Here is a tiny trained network, its code and every weight. The questions are about switching its units off for an input and a target symbol, where a switched-off unit gives its printed mean instead of its output.

import numpy as np


def w(rows, s, z=0):
    codes = np.array(rows[::2]) - 128.0
    scale = np.full(codes.shape[1], s)
    scale[-1] = z or s
    return codes * scale


def f(y):
    return y / 2 * (1 + np.tanh(0.7978845608 * (y + 0.044715 * y**3)))


def softmax(a):
    e = np.exp(a - a.max(-1, keepdims=True))
    return e / e.sum(-1, keepdims=True)


def log_softmax(a):
    a = a - a.max(-1, keepdims=True)
    return a - np.log(np.exp(a).sum(-1, keepdims=True))


def net(x, mask):
    ids = ['ΘΠΣΦΩβγεζηλμξτψ'.index(c) for c in x.split()]
    T = len(ids)
    res = E[ids] + P[:T]
    q, k, v = (res @ M[0].T for M in (Q, K, V))
    z = softmax(np.where(np.tri(T) > 0, q @ k.T / 4**0.5, -1e9)) @ v
    res = res + np.where(mask[0], z, O[0][:, -1]) @ O[0][:, :-1]
    y = f(res @ A[0][:, :-1].T + A[0][:, -1])
    res = res + np.where(mask[1:9], y, B[0][:, -1]) @ B[0][:, :-1]
    return log_softmax(res[-1] @ U[:, :-1].T + U[:, -1])


Q, K, V, O, A, B = {}, {}, {}, {}, {}, {}
E = w([
[129,171,156,146,104,95,195,88,156],'Θ',
[76,128,98,170,141,149,187,166,158],'Π',
[115,157,174,169,102,128,113,106,140],'Σ',
[142,187,104,206,71,90,167,144,79],'Φ',
[135,127,68,97,119,98,172,208,155],'Ω',
[101,164,149,123,63,154,236,180,48],'β',
[140,122,149,112,145,131,163,177,143],'γ',
[131,163,106,208,76,137,98,143,96],'ε',
[116,128,144,172,142,176,105,102,174],'ζ',
[139,140,118,81,112,59,138,187,131],'η',
[38,154,150,193,164,136,116,144,151],'λ',
[102,119,117,131,137,110,155,252,106],'μ',
[128,127,85,224,91,192,103,136,143],'ξ',
[101,179,165,177,129,82,126,173,104],'τ',
[118,138,104,146,85,125,188,95,187],'ψ',
],0.013)
P = w([
[81,98,153,52,51,182,255,143,151],'0',
[164,127,127,157,189,138,107,143,224],'1',
[166,134,133,150,162,116,76,155,243],'2',
[169,152,138,159,174,80,100,134,232],'3',
[157,149,111,183,178,97,130,176,230],'4',
[139,155,111,146,194,106,112,152,243],'5',
[145,159,122,183,191,88,95,134,242],'6',
],0.0043)
Q[0] = w([
[150,80,101,31,133,104,121,53,28],'H0',
[104,56,160,64,78,187,146,69,6],'H0',
[164,83,69,165,123,167,46,130,129],'H0',
[160,51,77,102,188,171,79,110,44],'H0',
],0.016)
K[0] = w([
[195,144,116,174,182,2,116,152,202],'H0',
[228,155,88,179,234,117,32,147,224],'H0',
[49,55,158,90,112,50,116,84,227],'H0',
[106,152,93,181,145,20,125,101,232],'H0',
],0.014)
V[0] = w([
[57,90,114,194,123,207,84,128,129],'H0',
[157,103,5,114,128,127,162,169,143],'H0',
[156,144,96,166,55,144,114,69,137],'H0',
[162,108,154,96,163,205,167,88,200],'H0',
],0.022)
O[0] = w([
[71,110,53,86,163,58,102,76,173,253],'H0',
[130,74,122,134,156,142,75,111,3,209],'H0',
[122,199,104,75,141,174,101,98,104,115],'H0',
[215,148,104,116,204,73,193,108,103,248],'H0',
],0.015,0.0053)
A[0] = w([
[110,214,115,72,172,163,90,232,193,39],'N0',
[161,20,133,136,1,164,170,178,192,3],'N1',
[46,61,118,68,91,85,132,126,179,64],'N2',
[68,59,138,161,186,70,79,108,56,125],'N3',
[150,167,82,100,152,127,129,64,205,93],'N4',
[161,61,141,156,213,82,207,111,92,88],'N5',
[126,217,221,138,92,198,131,199,113,121],'N6',
[149,79,118,60,200,151,95,103,40,65],'N7',
],0.0076,0.0038)
B[0] = w([
[143,144,152,104,66,120,125,78,109,168],'N0',
[116,133,192,103,154,104,115,9,62,163],'N1',
[177,142,117,194,139,119,67,139,100,171],'N2',
[138,110,85,60,74,134,204,167,118,230],'N3',
[105,118,176,106,123,110,146,190,60,194],'N4',
[177,119,151,92,116,172,34,93,187,249],'N5',
[103,95,76,136,197,137,168,175,190,167],'N6',
[79,183,114,245,111,117,172,99,133,222],'N7',
],0.014,0.018)
U = w([
[171,149,90,158,173,146,181,172,192,93],'Θ',
[147,84,2,113,79,87,151,50,211,210],'Π',
[146,193,166,120,27,127,176,150,163,189],'Σ',
[61,123,80,128,121,189,93,168,183,217],'Φ',
[166,119,113,211,55,178,139,156,105,62],'Ω',
[134,127,97,131,139,133,128,120,125,62],'β',
[221,122,148,136,98,173,74,129,160,128],'γ',
[112,167,76,94,73,177,6,118,79,104],'ε',
[166,144,73,34,225,95,98,98,98,104],'ζ',
[131,87,113,139,196,145,175,115,76,178],'η',
[143,93,103,205,125,52,81,172,147,171],'λ',
[137,52,121,125,76,128,115,116,71,32],'μ',
[95,151,54,130,169,107,146,104,64,2],'ξ',
[59,117,149,154,128,99,121,34,193,103],'τ',
[182,226,81,194,167,165,123,77,99,91],'ψ',
],0.0033,0.0024)

Each question gives the input, a string of symbols that net reads in full, and the target symbol t.
The units are the heads (4 rows each of Q, K, V and O) and the neurons (one row each of A and B). Each row of codes is followed by its name. A weight is (code - 128) times the scale printed after its matrix; where a second scale follows, it is the last column's (O, A, B and U).
mask holds one flag per unit, heads first, then neurons. A switched-off unit (its flag False) gives its mean, the last column of its rows in O or B, instead of its output. The means were averaged over made-up inputs and are rounded, as every weight is.
A unit's drop is (log p(t) with every unit on - log p(t) with that unit switched off) / (log p(t) with every unit on - log p(t) with every unit switched off).
The circuit of an input: a set's keep is (log p(t) with only the set's units on - log p(t) with every unit switched off) / (log p(t) with every unit on - log p(t) with every unit switched off). Starting from all 9 units, units are removed one at a time, each time the one whose removal leaves the highest keep (on an exact tie, the one counted first), for as long as the keep stays at least 0.8.
units of the circuit, in order: the units of the circuit, biggest drop first
top k neurons: the k neurons with the biggest drops, biggest first
drop of u: that unit's drop, to one decimal
input Π ζ ζ, target Π: units of the circuit, in order : [H0, N3, N4]
input τ Π η Π Σ λ μ, target τ: units of the circuit, in order : [H0, N1]
input λ Π Σ, target λ: top neuron : [N2]
input ξ Π Σ ψ ζ ζ ε, target ξ: units of the circuit, in order : [H0, N5, N4]
input λ Π ζ, target λ: units of the circuit, in order : [H0, N2, N4]
input ζ Π Π λ Σ λ, target ζ: units of the circuit, in order : [H0, N7]
input μ Θ η, target μ: units of the circuit, in order : [H0, N1]
input Σ λ η, target Σ: top 2 neurons : [N0, N4]
input ψ τ Σ Θ, target ψ: top 2 neurons : [N7, N3]
input ψ Σ Π Σ μ, target ψ: units of the circuit, in order : [H0, N7]
input Σ Π ξ, target Σ: units of the circuit, in order : [H0, N4]
input Φ λ λ Π γ, target Φ: units of the circuit, in order : [H0, N6]
input τ Σ γ Σ λ, target τ: top 2 neurons : [N1, N3]
input Θ λ Θ Π, target Θ: top 2 neurons : [N6, N1]
input ε Π η Φ ε, target ε: drop of H0 : 1.1
input γ Ω Π μ γ, target γ: drop of N7 : 0.1
input ξ Ω Π, target ξ: drop of N5 : 0.2
input ζ γ Π Θ, target ζ: top 2 neurons : [N7, N4]
